What can hang from each mark
bida: koroni pini rabo zuraz
taboz: kegip miva
butel: koroni pini zivan
bovov: kegip miva rabo zivan
teki: bida koroni nelu
fifig: roni taboz teki
pini: teki
rabo: bovov butel zivan
sipe: roni zuraz
zuraz: koroni roni teki
miva: bovov kegip taboz zivan
kegip: bovov fifig miva
koroni: rabo
zivan: fifig kegip koroni miva rabo
roni: fifig sipe taboz
nelu: teki

Known rows, with every way that one mark hangs from another
zivan(kegip(miva) koroni): [ -67  157   81 -227  -22  -52 -119  123 -250   44  -29 -135 -196   41
 -457  103  -44 -110  176  -98  -31 -146  197   29 -271   47  -16   93
  -56 -277  -37    5   29  148  309  -90   29  348  -53  -52  -24  -27
   67  -71  133  -28 -271  144 -117 -148  -23  211   33 -208  -22 -126
  160   84]
butel(zivan(fifig(teki))): [ 209    2 -109  -46 -135   20  187   96   83   15  -39 -133 -121  136
 -334  115  170 -103   99 -114   -1  110  163  148 -296  257 -155   57
   86 -178   63  -68  -46  100 -182 -131 -145  -18   67 -275  -57 -153
   98 -109   93  -91  -26  124  -90  -40 -109   96  130 -107  -18 -155
 -153   70]
roni(fifig(taboz) sipe): [ -84  211  172  135 -190  -30  374 -113   49  139   26 -322 -237   43
  -90  -18 -298 -112  165   99  -93  179   45  263 -129   69   14  117
  235  -81 -173 -212   40   65 -363 -468  -69  -47   24  162  -58   43
   57  -64 -203   24 -231  -39   23 -121 -123 -128   90  194 -110 -191
  -31 -136]
butel(koroni pini zivan(fifig miva rabo)): [ 842  -54 -205 -282 -293  198   -6 -159  106 -153    7  -53 -222  150
 -600   68  210 -102  130   53 -172   74  161  220 -490  404 -240  285
  355 -514   11 -102  175  170  -15  121 -121  153  -51  -96 -115 -142
  184  -45   -1 -452 -156  369 -155 -332 -136  100   -2 -313 -190 -269
  -23  409]
taboz(kegip(bovov miva(zivan(rabo)))): [-201  -27   65   70 -123  -89   96  302 -290  195  -37  -80 -241   49
    3 -130  166  159   89 -106  -83 -154  100  122 -233  250 -127   32
   -1 -168 -296  228  329 -108  151  360 -108  108 -166  137   60  -92
  -89   47  133 -219  -89   55 -227   30 -203  -73  280 -329   83  161
  425  -39]
sipe(roni(fifig taboz)): [  31  294  214  148 -132   73  188 -131  101   18  100  -15  172   45
  -77  -70 -129 -134  146   79  -31  127  -95   48 -158 -135    7  125
  117  -68   78 -231   78   42  -72 -298   58   71  -73   38   91  156
 -121 -104  -59  133 -201  120   38  122  -51  -80  -29  -89  -99 -101
 -176  -77]
zivan(kegip koroni miva): [ 279  256    8 -393  -58  -36 -196  -32 -188  -74 -117   34 -143   85
 -614  239 -160 -146  187  -76  -47 -120  145  121 -376  -36  -48  192
   -8 -343   26  -94   59  312  299 -110   87  350   -6  -18  104  -45
  194   73  140 -129 -382  152 -241 -179  178  148   -4 -190  -79 -188
   29  259]
pini(teki(bida(rabo(zivan)))): [ -25   70   94  218 -148   77   73 -236  -45  199 -144   95  126  155
   19  -93 -171  -34   98  -82   10 -116 -190  -55 -113   11 -214  -34
  -23  -71   60   95  -85    9    7  146 -155   -9  118  -63  214 -162
  293  -18   85   33  -12  135 -182  160 -254    3  133  -39   60  -32
   94  101]
bida(pini rabo(zivan(kegip koroni miva(bovov)))): [  36  123  266  -16 -223  -49   -1 -249 -190  219  -38  246  -93  212
 -571 -188  -39 -259  374   -9   94 -339   64   84 -284  284 -187  243
  364 -264   72   58   49  184  362   61  -50  262 -114   57  -42  -83
  424  210   21    1 -250  104 -334   36 -107  158  276  -53   40  -71
   49  290]
kegip(bovov(miva(taboz) zivan) fifig): [-223 -277   71  221 -106 -232   99  143 -267  294  117   69  -51 -109
  -67  200   77  -56   26  -91  -85  -18   46  252 -438  393 -274  247
   -2 -178 -178 -220   24 -181  379  163 -141   37 -173 -203  133 -164
  -45 -176  174  184  365   36  272   79 -242 -118  252 -253   91  240
  268 -113]
fifig(teki(bida koroni(rabo))): [  25 -208  -27  -63  -97 -164  -64   10 -152  228 -147   68 -342  -18
 -114 -109 -168 -167  172 -173  -39  -90 -168   -9  -93 -159 -189  -82
  -55   44   10  -97 -196  163  -15   92  -42 -120  109 -249  147 -171
  100 -205   65   45  -65   46   17  -11 -165  -60  -34 -133  173 -240
  -65  252]
butel(koroni(rabo(zivan(kegip))) pini): [ 363  -28  -69  -59 -187  -32   26  -91   -3   20  181   29 -243  -12
 -276 -117   64   38  114  179  -73  -93  158   73   22  199 -161  139
  399 -276   76 -110  -51   35   11   58 -109  -41  -37  220 -146  -34
   40 -124 -115 -135 -167   47 -127 -106 -309  -23  -75 -225  -58 -150
  -44  255]
bovov(miva rabo zivan(kegip(fifig(teki(koroni))))): [ -26 -497   26  296   -3 -135    6  -62 -550  205   24  140 -204 -122
 -267  -73  120 -212  -80   47  135   42  -21  115 -750   82 -137  111
  -87 -253 -331 -380  -85   53  199   91   26 -113    8 -341  339 -387
  109   64  319  279  421   22  191  -74 -382  -95   82 -273 -125  324
  -14  275]
pini(teki(koroni(rabo(bovov butel)) nelu)): [ 116   90  -74  131 -133 -144   -7  -29   28  126 -282   60  111  -46
   37  -56 -236 -161  174   61  -99 -292 -129  -53    0 -178 -252   64
  -70 -129   30   40  -39   25   31  346   36   62  317  -67  151 -240
    5 -149  175 -105 -228   34 -102   40 -242  -53   31   -5    7 -134
   31  258]
zuraz(koroni roni teki(bida)): [  89  -32  167  -43   76   72   44  171 -223  280 -428  351  160   72
  -10 -246  -64  132  131 -268   45  -75 -122   43 -113  -74  187  111
  -89 -158   41 -152 -255   37    0  -40   22  -47  135  178  254   21
  684  178 -101   96 -169  100  135  182 -325  103  153   56 -113  -14
   25  146]
roni(fifig(teki(koroni)) sipe(zuraz) taboz): [-118  149  315   43 -273 -185  455 -162   46  195  -16 -110 -181   99
 -174  -47 -383 -206  399  -12 -124  187 -142  253 -161  111 -116  223
  284 -245 -124 -399  -31  137 -312 -516  160 -125  157  198   37  -24
    4 -258 -344  120 -349  111   70 -354 -192 -267  120  -66  -50 -197
 -296  192]
roni(fifig sipe taboz(kegip(bovov(rabo)) miva)): [-264  137   76  466 -121 -159  434   94  -81   78   63    2 -266  292
  -70 -346 -251   94  263  169  -55  -19   -7  488 -241  219 -166   47
  329 -154 -406 -177  336  -85 -199 -459   18   44 -155  481   10 -191
 -269  121 -192  -99 -236 -103 -128 -184 -279 -338  210 -106  110 -130
   64 -111]
butel(pini zivan(fifig kegip rabo)): [ 607  -12 -219 -222 -340  136  123 -152    8 -216  -70 -237 -230  -15
 -568  -67  304    3   69   66  -41   33  201  228 -472  365 -114  105
  252 -320   73   51   13  316   53  266 -254   73   57 -168  -23  -40
   75   47  -52 -206 -254  203 -340  -92 -128  221   93  -84 -195 -240
 -145   92]
zivan(koroni(rabo(butel))): [  82   50   79   41  -46 -102  -21  142  -48   75   -8   38  124   32
 -254  -55 -216 -250  211   78   84 -105  146  -97  178   27  120  -26
   69 -107  175 -157   15   97  236  -17  148  299  -96  -26   -4   -3
  -72  -37   71   76 -226  -62 -127   10   15  221    4  -93  138  -29
  -53  221]
koroni(rabo(butel(zivan(kegip)))): [ 165 -127  -49  119 -138   47  127  102    1   69   58   -1  -11  -56
 -281  -92  -22   24   70  299  107  -55  217  -96  157  156   23  -28
  174   -9  149  -81  138  125   42  191    5  191   24  -94    9  -11
 -161    9  111   37 -109 -237 -259  163  -95  112   35  -22   37  123
 -130   86]
bovov(miva(taboz) zivan(fifig(roni))): [  86 -178  109  143  -31   14   21  -84 -197  154  136  135  191  -67
 -264  -37  -18 -287    5 -173   36  206  182  488 -509  201  -46  155
 -129 -139 -246 -324 -111   50   33 -107 -100   47 -238 -278  246  -66
  198  -91   53   44  190   29  314   43   75   87   89  -39   69  269
  -88  -98]
sipe(roni zuraz(koroni(rabo) teki)): [ 221  329  289   30   14   -4   70   55 -135  192  -65  542   55 -127
   49 -136   44   35  215   29  174  175 -171  -25 -110 -148  489  261
  -86 -292  265 -172  131  208  240   20  106 -226  102  155  121  245
  394  228   50  306 -524  121  117  278 -101   91 -141 -106  -81  125
 -240  284]
miva(taboz(kegip(bovov(zivan)))): [ -20   43   13  170   54 -117  115  138 -113   86   82   65  -48   35
  -90  -57 -100   91   40 -220 -113  -45   22  362 -137  196 -145   79
   70  -88 -111  113   48  -12   27  108 -201  -21 -274   74  250 -196
 -108   -4  -49  -38 -139  -31    2   35   54  -44  185 -248   69  117
   71 -234]
bovov(zivan(fifig kegip)): [ 187  -14   -7  -46 -154   71   62  -48 -193  -45 -156  -31  -69  -24
 -428   77  121   -4   -8    2   34   85   98  261 -589  -15   -9   13
   58 -193  -53 -169 -233  355   61  -89 -132  -47  -12 -164  149 -188
  109  -15  122    3  -80   75   39  -67   61  252  163  -40  -75   25
 -113 -123]
teki(bida(pini zuraz) koroni nelu): [ -28 -258   64  -82 -229  187 -132 -421 -123   50 -280  265 -531 -140
 -122 -135 -198 -271  190   10  -31 -351 -381  304 -288 -115 -450   74
  234   32  -95   95 -131  237   83  422 -133  -23  181 -154   -1 -158
  174 -122  -44 -121 -229  220  204 -106    9   80  -26  109  -25 -552
 -302  127]
bovov(rabo zivan(fifig kegip(miva))): [ 103 -204   58  240   28  -12   62  -26 -427   19  -54   43 -134   68
 -347  -62  243  -62   25   41  134   99   54  123 -698   96   19  -69
  -34 -257 -245 -270  -92  261  106  -85  -30   74 -119 -205  211 -317
   64  110  294  101  145   88   98  -63  -95  238  141 -194 -145  241
   91  -73]
roni(sipe(zuraz(teki(koroni))) taboz): [ -91   37  303    7 -153 -107  254 -159    7  104  -65  157   60   56
 -132  -75 -329   70  345  -40   65  135 -167   73  -84   44  146  260
  218 -285  -35 -266   61  143 -310 -263  101 -205  139  239   74   53
  128 -150 -297   60 -323  122   42 -256 -136 -211   13  -31    7  -25
 -221   81]
taboz(kegip(bovov(zivan(rabo(butel))) fifig) miva): [  -3 -145 -199  376 -233 -123  155  471 -187  178  -82  206 -277   35
  -76 -236  197  182  -87  138 -103 -224   17  373 -423  224  -60  -88
  233  -53 -239  195  562 -157  379  381 -173  134  -78  103  -84 -215
 -240  185  209 -195  -43  -70 -161  -34 -235 -174  324 -342  245   55
  218   63]
sipe(roni(taboz(kegip miva(zivan(fifig(teki)))))): [ 116  274   75  201 -144 -110  196  133   23   56  131  167   13  109
 -223 -261   96  -56  121 -111   -9   68  -59  357 -330 -161    9   -5
  142 -110  -42  -70  313   40 -152 -146 -137   -5 -115   -8  120   73
  -23   16   44 -105 -337  241 -114   76  -80 -184   14 -271  112  -53
  -84  -45]
bovov(kegip miva(taboz) rabo(butel) zivan(koroni)): [ -51 -323  196  591  136   18   59  -51 -347  144  173  364  407 -201
 -271  -58 -217 -490 -144  -15  226   19  110  287 -295  331  -68  191
 -112 -326 -195 -354   87  -25  187   87  116  243 -372 -273  635 -340
  -37  103  332  270  395 -251  295 -198  -73   73  108 -175  -48  654
  -94  289]
butel(pini zivan(koroni)): [ 364   -5  -96 -113 -236   13   87   59  161 -157  115 -142    3   54
 -333   55   33 -158  250  -48  -96   -4  208  186 -159  286 -162  197
  259 -356  -58   80 -116  -75  -96  132 -154   56  -53  -36 -144  -52
    7  -71  -78 -145  -95  162 -100 -160 -235   59   -7 -254  -49 -264
  -67  249]
bovov(kegip(miva) rabo): [-219 -140   69  427  204  -43  -31  -14 -363  107   82  156 -102  -43
   31  -47  122  -23 -166   52  183  -12   -5  -82 -208  228   -9  -47
 -184 -185 -213  -83  247  -80  122   77   99  113 -190 -150  200 -174
  -60  175  288  133  270 -174   76  -42 -139  -98  -29  -79  -96  387
  155  134]
miva(kegip taboz zivan(koroni rabo)): [ 137  250  458  -79   58  -54   74  -54  -59  103  326 -192  140   13
 -228  -69  -65 -303  172 -417  -95  142  288  363 -103 -110 -241  206
 -137 -293    5  -65  -15  336   12  103   14  217 -480  -77  709 -133
  -65  -75 -166   97 -257  238 -255  -15  323  201  197 -303   -5  197
   30  -81]
nelu(teki(bida koroni(rabo(butel)))): [  26 -152   75   91 -134 -107   -4  -13  -65  143 -319   34 -114   -1
 -155   16 -218 -115  129 -211   65 -228 -147 -131   70 -215 -312 -140
  132  153  166  -65  -43   82  -35  107  -58  171   -8  -27  250 -105
  -29 -138  262   -9  -77  -38  110   34 -199  -32   53 -226  165 -203
   12  145]
fifig(roni taboz(kegip) teki(nelu)): [ 125  205 -138  -43 -201 -167  205  223 -244  267   13   -5 -383  -61
 -236 -264  -99  -94 -131 -319 -365   35   71  388 -267  219  118   41
   27  171 -130  247  250  -81 -400  138 -156 -285  136  -63 -208  -28
   66  -23 -172 -291 -310  148 -125  260  -48 -341  -32 -171  -19 -222
 -144  250]
zuraz(koroni(rabo(butel))): [  52  -48   56  169   23 -126   51  265  -78  155  -25   76  120 -111
  -96 -204 -116  -48   76  155   43  -71  117    3  255  104  108   95
   87   26  169 -195   27   87  194  105   92  128  -91   98   49   75
  111  127   37  154 -284 -114    8   77 -199  225   41   25   27  137
  108  110]
butel(koroni(rabo) zivan): [ 270 -120  -41   -3  -42  181   -3   24   48   22  148   58 -238  129
 -260    8  -23   68   71  123   17   90  217  -79   -6  147 -138  159
  201 -332   75 -122   48    5 -147  -46   29  -57 -111  -19  -35 -206
  -89 -144   38  -95   35   47  -42   12 -142   66 -111 -262   14  -63
 -128  231]
zuraz(koroni roni(fifig sipe taboz(kegip)) teki): [ -80  236  303  204   34  -88  397  180 -233  320 -322   59  204  272
 -172 -404 -282  196  301  -84   26   34   24  264 -196   96  193  265
  192 -301 -157 -364  -86  -15 -268 -514   93  -57   69  488  153  -10
  565  246 -404   87 -515   27  -18   16 -505 -122  281   67 -209  -10
 -108   42]
kegip(bovov(miva(zivan) rabo(butel(pini)))): [ -89 -324   63  225 -178 -131  291  123 -110  123  108  154   95 -149
  133  -26  166 -176   80   36   33 -148   57   84  -27  477 -166   88
   66 -106 -247 -148   62 -251  157  340   82  112 -145  107  123  -84
  -52   20  244  -11  404  -74   -2   24 -396 -186  226 -168   -2  419
  360  193]
taboz(kegip miva(bovov)): [  -4  196 -127  173   36  -83    7  421  -52  109   23  144 -316  108
  -13 -415  108  129  111  -14  -54 -192   32  463 -154 -133  -51 -143
  100  -45 -254  275  346 -113  105  119 -159  -50 -131  238   85 -171
 -167  241   78 -323 -282 -124 -310   25  -60 -219  126 -103  208  -65
  136   29]
kegip(fifig miva(taboz zivan(koroni))): [-153  -53  344  131  -11 -304   33  219  -60  274  313 -294  -59  149
 -247  147  102 -210  264 -313 -108   48  176  156 -236  117 -259  110
   56 -319 -145 -146  195 -131  182   75  -40  448 -262 -204  154   80
   30 -284   72  178  -82  329   72  -31 -202  -28  233 -380   53   67
  383 -233]
bovov(kegip(miva) rabo(butel)): [-196 -218   65  510   99    8  127   99 -232  160   73  156   90 -114
    7  -41   86 -105 -191  169  162 -102   29 -119  -21  341   29  -89
  -48  -65 -125  -72  374 -114  153  188  152  310 -150 -148  157 -108
 -126  142  362   96  264 -291   17  -91 -195 -101   80  -58  -85  496
  153  193]
kegip(bovov(miva zivan(koroni)) fifig(roni(taboz))): [-260 -188  146   71 -348 -214  129  247 -342  301   56   96   61  -33
 -242  155  -80 -137  105 -187 -120  -16  189  159 -522  507  -76  288
    6 -243 -200 -312  -16 -238  381   47  106   57 -229 -114  -56  -63
  -54 -277   86   97  320  136  147  133 -258 -155  188 -407  190  135
  224  138]
pini(teki(bida koroni nelu)): [  84   45  -65  -53  -60   47  -65 -234  -36  101 -358   83  -69   -3
   71    3 -254 -135  117 -167 -149 -157 -291  107 -283 -352 -354  -29
 -105 -111  -68  123 -164  130  -63  349 -106  -70  311 -189  252 -268
  118 -202  115 -141 -165  261   18    8 -173  -61   15  -24  -10 -415
   -7  159]
miva(taboz zivan(rabo)): [ 199   -5  300  -18  -37  -38   76 -108   83   -8  167  -94  158   50
  -90 -179  -20 -134   77 -331  -13  147   85  181   44   -1 -120  111
  -36 -152  -14  -67   77  120 -135  257   14  138 -244   12  531   18
   32  -60 -142   67  -87  256 -107   47  112  107  165 -165   -7  221
   92 -205]
teki(koroni(rabo(bovov)) nelu): [  76 -120  -18   12  -42 -102 -237  -31  -74  -11 -200  159 -248 -123
    1  -85 -178 -171  227   95 -104 -255  -90    4 -106 -286 -280  160
   14 -202   16   -2   -8  193   11  279   43    6  220    2  121 -135
 -138 -187  122  -44 -208   60   98   52  -67   91    8   11  133 -335
 -139  192]
teki(bida(pini rabo)): [ -63 -252  111  146 -168  154  -26 -385 -137  140  -49  264 -233   75
 -184 -243  -45 -129   91    0   13 -173 -256   73 -144  107 -167  -48
  188   95   22  204  -65  145  186  200 -130   30  -73 -128   32  -35
  237  132  -78   94   10   47   49  117  -35   53   47  107   81 -126
  -10   66]
bida(koroni zuraz(roni teki)): [-128   79  258    4 -183   -7  124  -79 -125  301 -301  204  -24  134
 -205 -205 -193  163   87  -46  149 -216 -166  -43  -76  307   -7   90
   26  -20 -128 -371 -177 -100  111 -261   85 -101  -37  186 -185  -23
  779  247 -180   46 -169  188   22  237 -279   -3   74   54 -156  189
 -283  177]
sipe(roni zuraz(teki(nelu))): [ 217  346  223  -82  -31  164  110 -129  -31   78  -95  555   49 -116
  129    2  119  -32  143   12   25  160 -259   65 -281 -223  334  221
  -60 -242  172   59  266  170   49  134   52 -211  348   68   34  191
  204  108   66   98 -349  246  156  253   28  -58  -79  -79 -108  -68
 -425  269]
fifig(roni(sipe(zuraz)) taboz teki(koroni(rabo))): [  92  106  147 -116 -336 -321  299   66 -169  391   16   81 -449 -117
 -162 -141 -338 -142  184 -263 -111  196   21  115 -102  162  358   63
   74  -63  -97 -225   63   66 -340 -142   49 -332   67  -48 -194  126
  256 -205 -200  -18 -300   90  -61   88  -54 -322 -168 -111  157  -84
 -174  358]
miva(zivan(fifig(roni taboz(kegip(bovov))))): [ 101  137  120  -48 -325  -89  273  169  -17  105  -20 -134 -209   26
 -204   23  102  -38   61 -351  -67   81  187  305 -311  188   39  -63
  132 -178 -115  -46    1   67 -200   48  -96  -73 -246   61   84   79
  119 -154   11 -188 -237  172 -232  185   21  -99  250 -126   47   26
  164 -163]

Rows
[ 134  150   56  157  -35   10  198   11 -138  202 -154  -51 -152   69
  -68 -194  -68    8   12  -14  -78   16  -31  139 -166  -17   81 -139
  176 -134 -128 -133  -12  -81 -175 -256  -97   78  -11  136   35   17
  124   55 -195  -41 -161  -63  -73  144  -26 -119  152   84 -217  -44
 -136   12] => zuraz(roni(fifig(taboz(kegip))))
[  88 -456  -16  341   46  213  143   -4  -63   97  192  221   84  -48
  -79  -79   42 -266  -92  225  122  -14  102  -60  -31  367 -106  119
  117 -179  -95 -228  261 -183   -9   57  165  184  -90  -84  147 -195
  -60   30  291    7  450 -117   79 -127 -319  -67   20 -178 -114  360
  -15  389] => bovov(miva rabo(butel(koroni zivan)))
[  -5 -290   83  557  -31  110  212   21 -236   52  -20  300  284 -164
  -53  -53    0 -118 -270  163  183   34    6   30 -225  228   75  -23
   14 -119 -150 -172   74   14    7  213  136    3 -162 -143  377 -316
 -127  187  323  175  401 -302  128  -86 -121   -7  129 -109  -94  583
  -97  223] => bovov(kegip rabo(butel) zivan)
[-188  -38  206  242 -348   52  156  277  156  217  130   40  421 -228
  -83  127 -123 -514  184  119  -90 -437  303   84  241  329 -371  440
  132 -209  170   10  178  -66  157  -29  -11  465   12  176  262   40
  -97 -270  273  -31  118 -348 -157 -296 -157  165  360 -155  108  198
   78  307] => rabo(bovov(miva(kegip)) butel zivan(koroni))
[ -12  -26  243  -74   29  -59  -40  -93 -106   65  234  -31   44  -73
 -336   19 -101 -314  132 -258   53   24  215  354 -173   32 -233  238
  -89 -315 -127 -192  -44   75   69   11  -16  217 -221  -67  479    4
  144 -111   29  101  -65  126   12  -51    5   51   99 -113  -24  192
   57  -39] => bovov(miva(taboz zivan(kegip koroni)))
[  58   11 -197  279 -157 -186   59  327 -150  105    3  117 -401  -59
 -169 -242  -34  137  -64  -59 -116 -115  -36  435 -334  105   -3  -31
  187  -43 -281  163  273 -145 -159   83 -371 -167 -178  143  -68 -212
 -144   50   48 -292 -146  -48  -23  -65  -51 -205   89 -177   85   -7
  244  -62] => fifig(taboz(kegip(bovov(zivan)) miva))
[ -62   -4   78   20 -345  -89  151  226 -110  205   70  206 -207   52
 -233 -358 -212  -79   73 -284 -149  -62  -38  389  -51  343  -43  100
  -37  234 -118 -141   34 -134  -99  -73   76  -82  -77   77  -72   33
  242  -49 -206 -112 -136  181    4   66 -132 -190 -106 -222  176  -65
  -49  214] => fifig(roni(taboz(miva)) teki(bida(zuraz(koroni))))
[-159  -42  257  141   56 -127   -1  319 -318  247   63  -25   36  100
  -89 -156   72 -181  321 -129   -9  -23   95   31 -294   71  -30   78
 -126 -243 -321 -117  -35 -103  162   43   77  120 -223  -75  175 -266
  -56  -14  258  -11  204   87   53  -22 -209  114  141 -300   31  236
  404   88] => kegip(miva(bovov(rabo zivan(koroni))))
[ -16  118  236 -186 -214   53  258  -12  -17  170 -108  242  -61   21
   99    5 -185   50  181 -149   22  160   55   64 -132   86  393  114
    0 -162 -138  -80   84   46 -112  -89  241 -178  114  195 -138  204
  321  -18 -143  -13 -193   49  -42   78  -44 -230  -29  -30  157  -33
 -232  224] => fifig(roni(sipe(zuraz(teki(koroni)))))
[ -26  -83  185   22 -120  199   21  -25 -194  131 -186  207 -182  -78
  -10 -143 -141   13   71  -39   30 -129 -190  146   -2   90  -65   30
   42  -12   33 -164 -168   70  126   32  -53   49  -36   80  172   57
  395   78  -72   53 -109  109   87  107  -23  217    4   59  -56  -38
 -106   32] => teki(bida(zuraz(koroni roni)))
[ -84   57   53  -90 -215 -231  247  129  -52  194  -29  192 -147   98
 -120 -281 -306 -138  214 -237 -254   20   63  409 -251   35  -55  161
   76   30 -314 -115  211  -60 -405 -104  148 -102  200   54 -225  -31
   69 -177 -200 -241 -146  290   52  -26 -231 -376  -27 -169  327 -356
 -185  296] => fifig(roni(sipe taboz(miva)) teki(koroni nelu))
[ -65  170  271  -40  -44  -26  287   27  -68  162 -114  226  -11  -11
   49  -27 -132   93  235   -6   58  168  -39  172  -45  106  295  300
   64 -263  -16 -126   79  149  -70 -189   93 -220  180  310   18  115
  417  172 -155  131 -354   66  103 -125 -186  -10   39   60  -23   39
 -107  148] => roni(sipe(zuraz(koroni teki)))
[  46   -4  -39 -153 -137   21   -5  110 -211   25   -9   26 -237   -6
 -454  126  -61  -49  211   25   94  -98  331   46 -248  303 -153  241
   11 -412   22  -94  -32  115  226   51  -34  126  -90  -93   63 -177
  -60  -71  189   -4  -45  -14 -215   91 -113  204   54 -223   65  -71
  -11  203] => butel(zivan(kegip(bovov(miva)) koroni(rabo)))
[  67  165    7   86 -173 -174  228   42    9  188   15 -314 -289   32
 -214  -58 -114 -233   44  -96 -174   78  -28  194 -156  122 -103   43
   72   57  -60 -148  -89  -44 -260 -309  -79  -98   60  -32  -56 -109
   43 -128 -126   16 -172    7   23  -75 -146 -181   94   16 -211 -142
  -18   82] => roni(fifig(taboz teki))
[  31  149  -86   42  -88 -104  101 -327  -62  140 -144  124   35   71
  -80 -164   32 -136   46  -33  -45 -180 -141  188 -115   68 -198   50
   28   53 -111  224  -96  -61   57  245 -103  -61  198 -124 -118 -206
  186  136 -115 -101 -107   65   10  -13 -118 -126  -65   98 -199 -161
   52  116] => bida(pini(teki(nelu)))
[ 181   97   91  -44   72 -100  -46   80 -143  104    0  128  -17  115
  -99  -41   23 -102  232  -53  -16  -30  -22   43 -174    2  -63   82
  -60 -155 -136 -141  105   49  119   51  133   91 -101   13  259 -152
   53  172  201 -130   33   12 -208   50   18  -89   50 -112  -63  139
  234  196] => zivan(miva(bovov(rabo)))
[-169  -81  128  228  204 -124  -20  -83 -209  304  422  -73  -53 -170
  -84   64   65 -193  -50  -28  -60   63  143  365 -229   92 -329  188
 -120  -56  -91 -152  141   20  223  -21 -169  133 -249 -309  337  -51
  -61  -59  -16  197   91 -104   78   39   45 -163   51  -39  -50  245
    0  -91] => bovov(miva(kegip(fifig) taboz))
[ 158  166   22   52  -60 -125   87   39   21  109  -40   87    8  159
 -257  153   11  -87  221 -142   -5 -118  123  311 -253  271 -299  142
  258 -261   75 -116  231  156   32 -117 -262  300 -100   84  115  -17
  149 -109  137 -185 -260   32 -209  -98   44  105  377 -181   80 -132
   68 -139] => rabo(zivan(fifig miva(taboz(kegip(bovov)))))
[ -39 -116   33  -41  -90   81  -96 -251 -128  170 -178  233 -261  -36
 -141 -209 -257 -111   81   27 -227 -112 -182  192 -128 -131 -400   19
   45   81  -31   13  -11  305   50  201  -91  -52  100  -71   97  -45
   57  -22  -25    4 -142  202  190  308  -83  169   17   31  114 -418
 -177  102] => teki(bida(koroni(rabo)) nelu)
[-186  121  209   59 -178 -182  382 -135    2  158  -67 -233 -116  152
 -204 -124 -427 -241  362   -1 -221   83  -50  334 -244    9 -326  265
  253 -109 -206 -338  -35  116 -452 -431  102  -55  227  104    1 -150
  -45 -260 -299   -2 -280  195  103 -248 -329 -227  169    1  -14 -410
 -239   86] => roni(fifig(teki(koroni nelu)) sipe taboz)
[ -88 -146  344  308 -354  199  300 -106  -22  314 -117  232   32  121
 -366 -253 -249   21   87  250   88 -277  -79 -129   16  633 -137   60
  382  -25    8 -309  114  -93  198  -51   80  236 -200   66 -274   34
  637  287  -47   96  -50  224 -116  395 -322  177  274   26   17  364
 -374  317] => bida(koroni rabo(butel(zivan)) zuraz(roni))
[ -89  259  304  219 -142 -112  248  159  133  146  275 -225  -48  146
 -156 -294  -31 -145  319  -42 -143   36  146  535 -180 -153 -416   83
  143 -125 -287 -226   -8    3 -202 -257   47   54 -304  249  367 -177
 -343 -133 -191  -82 -200  -20 -210  -57  -59 -257  281  -87  -21   35
  114 -117] => roni(fifig taboz(miva(bovov kegip zivan)))
[  41  -58   19  -78    6  159  -61  -84  -94   73 -265  230  -48   49
  -26 -103  -43    4  100 -117  -57  -71 -182  144 -252 -171  -91  118
  -95   10    1  151  -29  146 -156  218  -67 -144  354   -6  138 -129
  200    2    0  -74 -137  138  125  131 -173  -31   90   64  -38 -300
 -147   79] => zuraz(teki(bida nelu))
